Here is a tiny trained network, its code and every weight. The questions are about switching its units off for an input and a target symbol, where a switched-off unit gives its printed mean instead of its output.

import numpy as np


def w(rows, s, z=0):
    codes = np.array(rows[::2]) - 128.0
    scale = np.full(codes.shape[1], s)
    scale[-1] = z or s
    return codes * scale


def norm(h):
    return h / np.sqrt((h * h).mean(-1, keepdims=True) + 1e-5)


def f(y):
    return y / 2 * (1 + np.tanh(0.7978845608 * (y + 0.044715 * y**3)))


def softmax(a):
    e = np.exp(a - a.max(-1, keepdims=True))
    return e / e.sum(-1, keepdims=True)


def log_softmax(a):
    a = a - a.max(-1, keepdims=True)
    return a - np.log(np.exp(a).sum(-1, keepdims=True))


def net(x, mask):
    ids = ['αβγεηλξστφψω'.index(c) for c in x.split()]
    T = len(ids)
    res = E[ids] + P[:T]
    u = 0
    for l in range(2):
        q, k, v = (norm(res) @ M[l].T for M in (Q, K, V))
        z = softmax(np.where(np.tri(T) > 0, q @ k.T / 2**0.5, -1e9)) @ v
        res = res + np.where(mask[u], z, O[l][:, -1]) @ O[l][:, :-1]
        u += 1
        y = f(norm(res) @ A[l][:, :-1].T + A[l][:, -1])
        res = res + np.where(mask[u : u + 12], y, B[l][:, -1]) @ B[l][:, :-1]
        u += 12
    return log_softmax(norm(res)[-1] @ U[:, :-1].T + U[:, -1])


Q, K, V, O, A, B = {}, {}, {}, {}, {}, {}
E = w([
[129,128,121,106,131,160,144,168],'α',
[138,132,74,93,127,140,134,158],'β',
[136,139,110,108,152,109,116,155],'γ',
[92,134,120,99,138,145,135,151],'ε',
[173,151,128,138,94,157,137,159],'η',
[99,138,136,109,164,126,123,159],'λ',
[127,170,194,150,110,161,139,149],'ξ',
[127,160,127,131,128,102,95,135],'σ',
[155,140,128,126,131,131,138,159],'τ',
[107,136,115,113,102,159,149,146],'φ',
[171,152,110,124,123,126,117,149],'ψ',
[104,3,112,241,124,154,133,48],'ω',
],0.02)
P = w([
[78,158,61,239,146,128,150,136],'0',
[112,124,65,247,164,158,155,97],'1',
[89,84,127,166,59,32,116,196],'2',
[123,225,121,156,232,191,137,70],'3',
[177,37,144,119,195,187,70,121],'4',
[113,148,155,86,64,36,103,211],'5',
[135,254,154,97,215,182,119,92],'6',
],0.009)
Q[0] = w([
[104,78,143,132,29,20,157,129],'0.h1',
[160,83,163,94,74,79,70,245],'0.h1',
],0.012)
K[0] = w([
[115,37,70,254,149,143,88,139],'0.h1',
[164,24,149,131,181,199,103,9],'0.h1',
],0.0083)
V[0] = w([
[8,129,65,92,1,232,31,49],'0.h1',
[38,59,54,69,196,162,223,182],'0.h1',
],0.0051)
O[0] = w([
[149,140,138,88,141,105,254,30,57],'0.h1',
[117,177,153,64,69,229,9,14,251],'0.h1',
],0.0098,0.0019)
A[0] = w([
[95,119,159,98,159,61,91,127,122],'0.n1',
[163,151,192,84,133,125,147,33,27],'0.n2',
[149,126,81,91,90,89,140,159,115],'0.n3',
[132,95,118,99,78,191,140,180,107],'0.n4',
[70,76,100,176,151,187,101,134,253],'0.n5',
[155,94,159,108,98,210,205,167,147],'0.n6',
[194,109,175,164,234,141,81,122,178],'0.n7',
[227,75,150,83,166,64,99,86,236],'0.n8',
[84,68,95,87,188,175,109,106,105],'0.n9',
[129,245,122,132,100,90,141,136,73],'0.n10',
[196,38,153,111,188,169,110,107,118],'0.n11',
[42,75,125,1,187,128,144,143,197],'0.n12',
],0.0076,0.0036)
B[0] = w([
[104,71,137,210,78,102,116,155,135],'0.n1',
[96,80,131,105,134,92,189,185,146],'0.n2',
[146,205,120,188,103,168,103,67,143],'0.n3',
[212,113,155,141,159,79,109,113,158],'0.n4',
[196,139,136,229,139,127,149,119,254],'0.n5',
[161,178,146,134,166,65,131,68,157],'0.n6',
[128,156,112,132,163,81,114,51,213],'0.n7',
[98,193,107,173,69,106,182,113,148],'0.n8',
[142,169,115,203,115,2,156,136,159],'0.n9',
[116,125,80,198,233,121,192,115,177],'0.n10',
[182,93,151,113,100,83,164,75,148],'0.n11',
[123,160,139,166,72,117,74,70,170],'0.n12',
],0.0071,0.0051)
Q[1] = w([
[213,203,113,211,253,146,145,41],'1.h1',
[51,178,78,125,230,226,183,108],'1.h1',
],0.011)
K[1] = w([
[114,254,174,36,148,108,125,229],'1.h1',
[52,128,99,38,79,169,141,249],'1.h1',
],0.0096)
V[1] = w([
[29,114,49,133,139,77,85,101],'1.h1',
[207,108,3,68,108,129,126,140],'1.h1',
],0.012)
O[1] = w([
[169,132,249,76,109,95,115,167,117],'1.h1',
[172,172,244,230,143,129,173,74,3],'1.h1',
],0.017,0.0022)
A[1] = w([
[55,87,94,113,149,158,140,130,96],'1.n1',
[125,119,91,111,136,33,124,116,172],'1.n2',
[128,171,187,162,138,94,136,81,157],'1.n3',
[97,137,112,171,115,156,94,102,127],'1.n4',
[146,133,192,132,140,132,77,144,2],'1.n5',
[126,136,153,189,172,141,117,136,55],'1.n6',
[113,129,164,47,109,141,150,51,148],'1.n7',
[114,8,171,156,125,168,158,74,27],'1.n8',
[175,118,151,118,135,132,98,125,107],'1.n9',
[141,141,114,191,107,116,188,142,111],'1.n10',
[104,131,110,83,107,89,243,84,102],'1.n11',
[126,109,135,103,141,46,216,149,114],'1.n12',
],0.016,0.0067)
B[1] = w([
[222,123,100,98,111,147,167,137,172],'1.n1',
[116,146,140,104,157,170,148,152,239],'1.n2',
[140,128,120,88,65,154,157,181,254],'1.n3',
[150,130,164,116,188,154,148,106,245],'1.n4',
[82,150,79,186,157,156,164,103,158],'1.n5',
[142,78,102,120,93,91,88,125,209],'1.n6',
[183,77,126,104,157,73,152,97,210],'1.n7',
[18,26,143,158,69,148,111,116,155],'1.n8',
[51,171,118,140,143,130,120,136,160],'1.n9',
[97,149,117,99,145,62,98,108,226],'1.n10',
[205,59,128,212,112,183,71,188,160],'1.n11',
[116,107,171,106,247,135,150,164,176],'1.n12',
],0.015,0.0062)
U = w([
[160,176,161,111,159,239,119,48,118],'α',
[161,182,184,125,67,152,208,101,211],'β',
[69,204,129,185,100,183,118,171,132],'γ',
[160,108,153,20,132,87,131,62,123],'ε',
[113,174,73,170,170,68,194,69,106],'η',
[107,143,137,51,90,177,18,146,102],'λ',
[117,97,31,96,112,185,185,155,147],'ξ',
[102,135,197,106,210,118,166,182,179],'σ',
[184,119,144,184,184,124,2,161,26],'τ',
[246,65,152,155,134,163,159,173,63],'φ',
[177,156,133,141,85,48,109,188,119],'ψ',
[79,74,147,143,108,152,144,98,254],'ω',
],0.0093,0.0042)

Each question gives the input, a string of symbols that net reads in full, and the target symbol t.
The units are the heads (2 rows each of Q, K, V and O) and the neurons (one row each of A and B). Each row of codes is followed by its name. A weight is (code - 128) times the scale printed after its matrix; where a second scale follows, it is the last column's (O, A, B and U).
mask holds one flag per unit, layer by layer, with each layer's heads first. A switched-off unit (its flag False) gives its mean, the last column of its rows in O or B, instead of its output. The means were averaged over made-up inputs and are rounded, as every weight is.
A unit's drop is (log p(t) with every unit on - log p(t) with that unit switched off) / (log p(t) with every unit on - log p(t) with every unit switched off).
The circuit of an input: a set's keep is (log p(t) with only the set's units on - log p(t) with every unit switched off) / (log p(t) with every unit on - log p(t) with every unit switched off). Starting from the 12 units with the biggest drops (on a tie, the unit counted first), units are removed one at a time, each time the one whose removal leaves the highest keep (on an exact tie, the one counted first), for as long as the keep stays at least 0.8.
units of the circuit, in order: the units of the circuit, biggest drop first
top k neurons: the k neurons with the biggest drops, biggest first
k most important neurons of layer l: the k neurons of layer l with the biggest drops, biggest first
input α φ β τ, target β: units of the circuit, in order => 1.h1, 1.n3
input ξ β β, target β: top 2 neurons => 1.n3, 0.n5
input ε η ξ η, target ξ: units of the circuit, in order => 1.h1
input ξ ε λ η α ε τ, target ε: units of the circuit, in order => 1.n7, 0.h1, 1.h1
input α φ β, target φ: 2 most important neurons of layer 1 => 1.n11, 1.n7
input τ η τ α σ α, target σ: units of the circuit, in order => 0.h1, 1.n12
input α γ α, target γ: units of the circuit, in order => 1.n5, 1.h1, 0.h1
input ε ψ τ γ α, target γ: top 3 neurons => 0.n7, 1.n9, 1.n5
input γ σ α ε σ, target ε: units of the circuit, in order => 0.h1, 1.n7, 1.h1
input φ η σ τ ε η, target ε: units of the circuit, in order => 0.h1, 1.n7
input τ τ σ, target τ: units of the circuit, in order => 0.h1, 1.n3
input η ψ σ γ η η ε, target η: 2 most important neurons of layer 0 => 0.n12, 0.n5
input η α α η σ τ ψ, target τ: units of the circuit, in order => 0.h1, 1.n6, 1.h1
input α β β α λ, target α: most important neuron of layer 0 => 0.n5
input σ σ γ ω σ ε, target ε: units of the circuit, in order => 0.h1, 0.n12
input τ η σ η, target σ: top 2 neurons => 0.n7, 0.n5
input α ε β, target ε: units of the circuit, in order => 0.h1, 1.n7
input τ α α σ σ φ ψ, target φ: units of the circuit, in order => 0.h1, 1.n11, 0.n2
input φ α τ ε, target τ: top 3 neurons => 0.n5, 1.n6, 1.n4
input σ α ε τ ε σ, target ε: most important neuron of layer 1 => 1.n7
input φ ψ α, target ψ: top 3 neurons => 1.n10, 1.n3, 1.n6
input λ ω ψ γ σ β, target β: 2 most important neurons of layer 0 => 0.n3, 0.n10
input γ α σ ε ψ, target ε: top 2 neurons => 1.n7, 0.n11
input σ σ ε η η ψ β, target ψ: 3 most important neurons of layer 1 => 1.n6, 1.n3, 1.n10
